[-244,59,-160,327,-15,23,467,196,151,14,-443,-326,7,366,-378,334,-149,-271,328,44,-356,-203,-515,-102,-43,221,100,-579,-47,263,35,-123,-201,380,-541]
fipa
[-241,85,-211,81,283,-203,441,-178,407,196,-285,442,147,102,457,-356,-319,271,-318,-254,81,82,-222,-446,-208,20,202,-642,106,670,414,15,-240,61,-228]
fipa
[49,382,-80,-11,400,445,134,76,462,237,61,347,-337,46,69,-185,-455,-33,392,92,-216,105,-309,170,-115,-316,-92,-318,-207,-119,39,-260,-30,51,303]
Lum
[-47,-119,376,304,58,62,261,440,-209,-242,-67,60,-135,95,241,-103,-198,-86,-336,-21,-283,-354,-393,-177,9,-165,195,192,-224,215,-340,-415,12,-498,-9]
Fonil
[27,-202,-288,90,-2,371,13,168,244,-406,-112,-381,-387,-31,-718,-354,449,-351,-637,-126,-108,86,-133,23,251,-312,75,820,-376,-1,-174,-32,340,294,-358]
miran
[-205,-55,-170,283,-31,44,427,250,64,-38,-407,-406,-104,409,-441,360,-88,-290,321,129,-317,-248,-471,-54,9,200,130,-498,-103,253,-39,-197,-167,336,-510]
Fonil
[-90,-160,445,333,38,29,282,531,-306,-184,41,25,-133,136,178,-136,-121,-51,-331,-141,-376,-364,-535,-232,-178,-88,263,143,-143,270,-327,-531,23,-399,-93]
kere
[-112,-11,-297,84,462,-177,456,-213,422,95,-185,496,-14,-89,360,-308,-481,218,-271,-21,187,88,14,-310,-199,-29,160,-429,14,555,475,49,-104,147,-10]
miran
[97,605,56,-198,280,491,46,50,630,143,86,427,-343,-82,143,-373,-621,18,507,72,-215,133,-518,215,-119,-363,-60,-323,-239,-34,86,-160,-71,115,276]
fim
[29,-3,413,399,-5,38,74,483,-225,-229,-108,95,-41,-17,276,-77,-242,-64,-439,-52,-352,-382,-430,-222,43,-219,107,387,-187,98,-389,-345,48,-391,-73]
tud
[-102,-88,326,255,-3,104,196,413,-202,-230,-12,-14,-94,82,172,-93,-141,-63,-307,-68,-359,-366,-293,-177,39,-107,142,203,-204,114,-315,-391,79,-435,-29]
tuko
[-4,-57,-267,99,281,361,1,198,260,-81,-169,-120,-326,-40,-496,-340,312,-415,-445,-187,-92,127,-135,17,-13,-212,-19,545,-234,-77,-40,-100,282,242,-149]
Zita
[79,361,-193,-103,298,450,21,17,488,210,24,364,-327,-89,70,-183,-376,36,296,117,-156,97,-177,223,-69,-356,-128,-231,-211,-224,125,-170,-33,26,343]
kere
[-128,-33,-319,-71,169,339,-68,153,282,-113,-160,-89,-244,-30,-485,-404,403,-495,-576,-269,85,190,-91,-34,60,-294,38,576,-227,-17,6,66,276,256,-195]
tud
[-100,-159,-135,188,117,72,520,404,-66,-261,-74,-354,-226,508,-467,344,-188,-330,236,268,-115,-335,-432,-31,108,176,197,-433,-189,334,-89,-274,-152,299,-319]
kere
[-98,106,-406,123,442,-240,397,-274,430,206,-273,454,46,-159,464,-278,-463,287,-254,-63,157,189,54,-313,-181,-52,46,-440,59,434,547,73,-167,173,3]
Fonil
[76,430,-13,-350,149,490,-14,-136,582,46,212,354,-384,-223,54,-303,-437,-16,344,214,-201,87,-236,412,-23,-358,-12,-4,-330,-151,50,-36,-31,-59,223]
Zita
[-80,-72,-269,65,98,332,-56,199,272,-139,-274,-148,-144,26,-488,-313,367,-485,-620,-274,47,192,-102,-69,129,-228,48,519,-240,-40,-82,93,306,284,-245]
miran
[-46,-113,375,259,48,106,235,433,-165,-294,-19,118,-72,-6,196,-103,-224,-146,-342,-11,-245,-388,-305,-188,55,-107,173,181,-224,229,-282,-285,94,-427,36]
Bolo
[-169,-29,-126,386,-34,72,395,317,120,4,-522,-383,-50,489,-411,341,-95,-279,330,47,-354,-255,-513,-124,15,215,106,-642,-108,268,-128,-174,-113,378,-447]
tud
[-119,-132,-161,357,244,39,551,365,0,-171,-48,-465,-292,513,-512,275,-100,-314,293,125,-223,-334,-549,-29,37,132,202,-447,-122,288,-76,-324,-73,378,-362]
kupev
[-5,-67,-270,56,8,335,-31,255,209,-364,-177,-350,-340,-23,-582,-311,337,-312,-528,-103,-168,98,-222,-1,200,-257,43,694,-343,-38,-107,-89,266,337,-357]
tud
[-119,-23,-203,124,487,-266,429,-290,307,182,-191,528,-5,35,483,-264,-292,184,-409,-156,189,53,-17,-370,-178,-111,200,-358,93,535,335,66,-245,-46,-81]
Fonil
[-131,-38,278,282,265,46,236,501,-260,-152,83,160,-52,132,271,-176,-269,-58,-271,-106,-225,-414,-439,-311,-120,-97,152,17,-108,268,-172,-495,52,-307,21]
Lum
[-232,88,-242,146,373,-251,482,-153,323,246,-311,424,170,129,480,-274,-324,230,-299,-244,23,83,-277,-480,-269,78,195,-676,133,662,418,-32,-218,115,-253]
Lum
[-8,-98,-301,68,313,305,-13,220,151,-73,-71,-163,-329,-11,-484,-318,389,-384,-504,-214,-69,132,-167,-10,-18,-234,-14,562,-232,-48,-57,-142,252,232,-173]
fipa
[-122,13,160,153,235,50,107,460,-236,-122,66,179,-64,144,253,-187,-253,33,-225,-62,-176,-435,-456,-294,-97,-136,147,-64,-128,225,-122,-503,-22,-254,26]
tuko
[-7,-115,416,237,79,50,168,474,-259,-183,117,44,-193,159,273,-194,-101,1,-340,-136,-344,-380,-527,-215,-148,-150,239,189,-169,244,-416,-523,35,-459,-42]
kupev
[-71,19,-303,107,425,-84,353,-118,424,136,-341,519,56,22,527,-397,-452,425,-259,-192,162,130,-148,-450,-170,-135,76,-570,93,598,405,3,-198,178,-7]
fipa
[71,649,70,-127,331,451,69,25,591,148,94,415,-287,-115,213,-379,-628,-11,434,78,-178,90,-561,221,-188,-339,-48,-305,-264,-17,104,-171,-42,170,280]
Lum
[-37,-87,-280,85,251,262,-33,168,115,-19,-101,-225,-292,-22,-495,-256,443,-401,-467,-191,-108,168,-149,35,-25,-170,-19,566,-205,-101,-43,-149,211,218,-244]
Bolo
[-182,-177,-183,235,109,12,497,317,-62,-113,-93,-441,-173,530,-506,367,-52,-313,319,139,-123,-296,-326,-83,109,226,166,-537,-73,348,-33,-252,-176,365,-386]
Fonil
[-210,115,-246,149,458,-209,460,-159,363,257,-282,551,160,52,485,-325,-334,232,-340,-318,87,63,-210,-484,-295,49,160,-675,162,649,456,32,-205,141,-153]
fipa
[-54,-58,391,267,53,2,145,378,-291,-238,39,133,-61,-41,259,-53,-147,-100,-479,-30,-289,-355,-390,-199,38,-234,181,443,-157,138,-284,-349,-68,-462,-136]
Bolo
[-171,-63,-208,460,243,36,454,449,79,76,-415,-278,-187,654,-498,244,-241,-195,515,44,-169,-295,-652,-185,-62,180,181,-899,-8,403,-22,-352,-226,539,-338]
miran
[-167,84,-262,93,479,-155,352,-134,355,215,-438,569,126,126,553,-278,-435,214,-273,-219,157,79,-136,-468,-173,-54,148,-666,74,621,352,40,-237,137,-69]
kupev
[58,432,-159,-187,423,374,97,-86,453,210,274,395,-417,-115,85,-220,-377,63,358,167,-144,76,-237,262,-112,-386,-116,-169,-168,-159,201,-199,-151,14,306]
tuko
[-55,-81,407,354,70,21,138,448,-250,-207,-77,106,2,39,218,-73,-160,-175,-472,-74,-336,-391,-483,-231,9,-179,259,309,-177,186,-344,-373,5,-422,-189]
tuko
[7,-128,301,326,121,15,159,347,-219,-225,52,133,-137,-7,140,-100,-101,-100,-497,-66,-264,-361,-366,-194,32,-202,198,404,-149,170,-304,-366,-35,-443,-126]
miran
[-173,4,-257,141,440,-231,448,-232,296,201,-331,539,117,122,464,-204,-331,229,-374,-195,191,67,-22,-431,-159,9,166,-595,130,546,412,74,-236,59,-104]
kupev
[52,-79,350,327,-12,26,106,461,-196,-211,-92,122,-54,134,248,-143,-178,48,-343,-106,-296,-382,-498,-296,2,-132,221,57,-144,219,-382,-421,-9,-419,-45]
fim
[-111,-129,-127,321,199,-35,565,231,83,-115,-98,-458,-239,491,-453,290,-84,-303,275,109,-232,-319,-478,-101,37,171,175,-529,-124,377,-54,-230,-119,349,-376]
tuko
[31,-121,-320,118,51,416,5,343,217,-341,-259,-308,-391,71,-595,-308,302,-336,-567,-123,-129,115,-179,-17,210,-337,25,702,-340,-108,-200,-127,317,241,-252]
fim
[-134,12,-194,82,359,-211,469,-150,359,110,-293,419,75,66,422,-299,-397,232,-279,-170,111,87,-164,-441,-153,37,164,-591,85,676,426,16,-217,55,-130]
tuko
[32,613,76,-123,370,432,89,64,550,204,107,434,-350,-145,145,-304,-561,-84,470,103,-254,54,-597,216,-204,-422,-68,-208,-223,-65,141,-176,-110,127,226]
kupev
[-69,-42,317,347,17,-18,181,346,-208,-219,-69,53,-23,-13,218,-65,-134,-66,-451,-81,-282,-312,-366,-215,105,-210,152,375,-117,184,-244,-332,-99,-382,-177]
Zita
[-105,-2,-343,-105,153,386,-93,148,310,-129,-198,-50,-251,-9,-469,-414,377,-456,-569,-283,73,233,-66,-21,88,-265,39,561,-196,-81,28,30,233,170,-198]
tud
[-10,-115,-193,250,256,67,502,362,1,-184,26,-360,-274,502,-425,294,-205,-227,323,211,-103,-348,-407,-52,62,161,134,-548,-155,327,-64,-302,-116,437,-202]
kere
[24,-132,464,350,60,54,106,444,-282,-254,95,90,-38,5,200,-62,-170,-147,-486,-49,-254,-367,-334,-175,78,-172,191,478,-176,82,-418,-288,85,-377,-86]
miran
[-62,-19,-381,72,206,333,-67,263,165,2,-196,-188,-248,55,-426,-345,311,-224,-396,-257,-83,169,-197,-7,-74,-113,-63,277,-228,-69,-38,-188,271,336,-129]
fipa
[-136,-61,-229,294,234,-18,386,316,-21,23,-191,-275,-247,540,-403,258,-149,-119,457,138,-135,-282,-540,-83,-40,133,156,-689,-14,301,13,-364,-289,415,-301]
kupev
[-165,14,-236,38,362,-171,368,-139,303,128,-269,541,97,83,483,-250,-371,225,-356,-129,221,40,-69,-394,-147,-82,207,-497,113,554,389,59,-251,11,-109]
Bolo
[53,609,39,-186,389,531,29,174,594,221,14,455,-425,-14,186,-346,-673,12,597,113,-229,133,-609,231,-241,-432,-112,-364,-241,-83,93,-279,-66,114,366]
tud
[-18,420,-116,-406,156,456,32,-153,600,29,323,262,-458,-316,-58,-376,-353,22,424,190,-178,89,-259,383,-66,-362,-63,86,-195,-82,265,-57,-98,63,117]
Zita
[-191,92,-210,79,390,-184,462,-138,351,184,-247,446,153,16,489,-318,-380,229,-250,-221,105,92,-228,-383,-231,61,180,-665,107,670,463,40,-179,145,-142]
Bolo
[24,-30,354,298,85,39,47,410,-300,-189,15,166,-35,-1,244,-85,-188,-58,-455,-44,-224,-324,-368,-176,5,-207,161,403,-136,84,-343,-356,27,-353,-49]
tuko
[33,-221,-172,-33,-43,355,51,232,162,-455,-8,-426,-501,-57,-662,-321,354,-345,-493,16,-144,97,-116,133,206,-268,84,834,-445,-40,-188,-88,303,166,-245]
Bolo
[-23,-175,373,285,97,33,201,385,-324,-292,104,101,-106,45,138,-75,-123,-147,-449,-34,-235,-421,-350,-166,48,-182,314,397,-178,187,-355,-385,18,-457,-130]
Fonil
[-109,-15,232,225,271,98,165,555,-176,-192,-10,277,-83,113,222,-186,-347,-93,-266,-44,-178,-455,-468,-291,-113,-131,202,-46,-173,283,-172,-455,53,-239,68]
Zita
[67,539,63,-193,315,453,123,-69,573,69,179,397,-334,-184,121,-386,-491,-19,356,50,-205,92,-456,269,-120,-359,24,-179,-295,-17,112,-85,-21,116,241]
tud
[-39,-80,-232,-9,178,238,13,100,120,-112,8,-243,-245,-100,-518,-316,406,-366,-433,-172,-74,160,-125,37,30,-118,40,533,-241,3,35,-95,202,263,-244]
tuko
[-224,-46,-342,198,438,-68,438,-92,433,182,-503,556,190,166,382,-290,-359,208,-354,-236,186,48,-52,-516,-146,-6,181,-693,147,655,420,83,-168,223,-193]
fipa
[-103,-94,325,280,-12,86,258,450,-176,-264,-43,16,-89,29,126,-109,-174,-89,-288,-48,-268,-388,-344,-208,-4,-79,166,161,-161,250,-229,-326,62,-301,-59]
Bolo
[-62,-146,357,274,65,-3,145,309,-319,-226,102,77,-42,-84,166,26,-55,-159,-474,9,-325,-385,-202,-128,74,-166,186,542,-158,24,-290,-300,2,-466,-141]
Zita
[-142,-45,231,136,171,125,162,571,-217,-211,119,155,-144,165,230,-245,-319,24,-236,-28,-143,-444,-454,-239,-164,-104,202,-54,-189,240,-179,-516,119,-242,99]
Bolo
[-92,2,-300,170,393,-78,314,-57,410,181,-463,435,77,209,494,-302,-377,373,-224,-176,78,51,-164,-473,-160,-80,121,-749,59,575,286,-77,-180,162,-50]
tuko
[58,423,-175,-52,467,387,78,-20,478,308,163,392,-370,-14,92,-216,-418,69,382,96,-181,99,-290,212,-170,-367,-113,-259,-158,-194,108,-244,-98,79,291]
fipa
[-91,-71,268,276,101,46,298,360,-176,-193,-9,83,-59,-7,196,-55,-210,-63,-250,-15,-247,-338,-210,-193,31,-47,96,80,-155,203,-142,-312,20,-349,41]
Bolo
[37,-105,-284,80,200,340,-13,228,222,-84,-182,-174,-273,64,-470,-346,324,-337,-446,-210,-83,180,-150,-44,29,-134,-7,394,-257,-16,-91,-147,265,238,-156]
kere
[-124,48,-221,153,530,-233,485,-147,346,214,-304,493,56,77,498,-272,-422,191,-275,-188,87,66,-215,-395,-291,55,188,-630,66,634,361,-10,-174,115,-64]
Zita
[-142,-164,-278,299,242,42,534,292,40,-105,-140,-431,-248,575,-501,232,-95,-215,311,63,-155,-255,-428,-113,32,207,170,-586,-77,337,-45,-309,-107,450,-361]
fim
[5,-71,365,296,9,27,89,409,-263,-231,52,48,-43,-33,238,-63,-184,-39,-406,-24,-331,-362,-372,-184,37,-175,170,372,-174,77,-330,-350,19,-358,-101]
tuko
[-89,-90,-298,23,269,378,-17,186,284,-73,-261,-78,-252,73,-524,-364,364,-560,-555,-270,68,168,-124,-33,24,-210,87,476,-259,-35,-75,-4,310,248,-162]
Zita
[-11,576,117,-169,349,473,136,-1,596,101,208,433,-336,-124,137,-402,-505,-84,373,41,-262,36,-559,255,-182,-411,35,-161,-260,-9,85,-132,-58,45,165]
miran
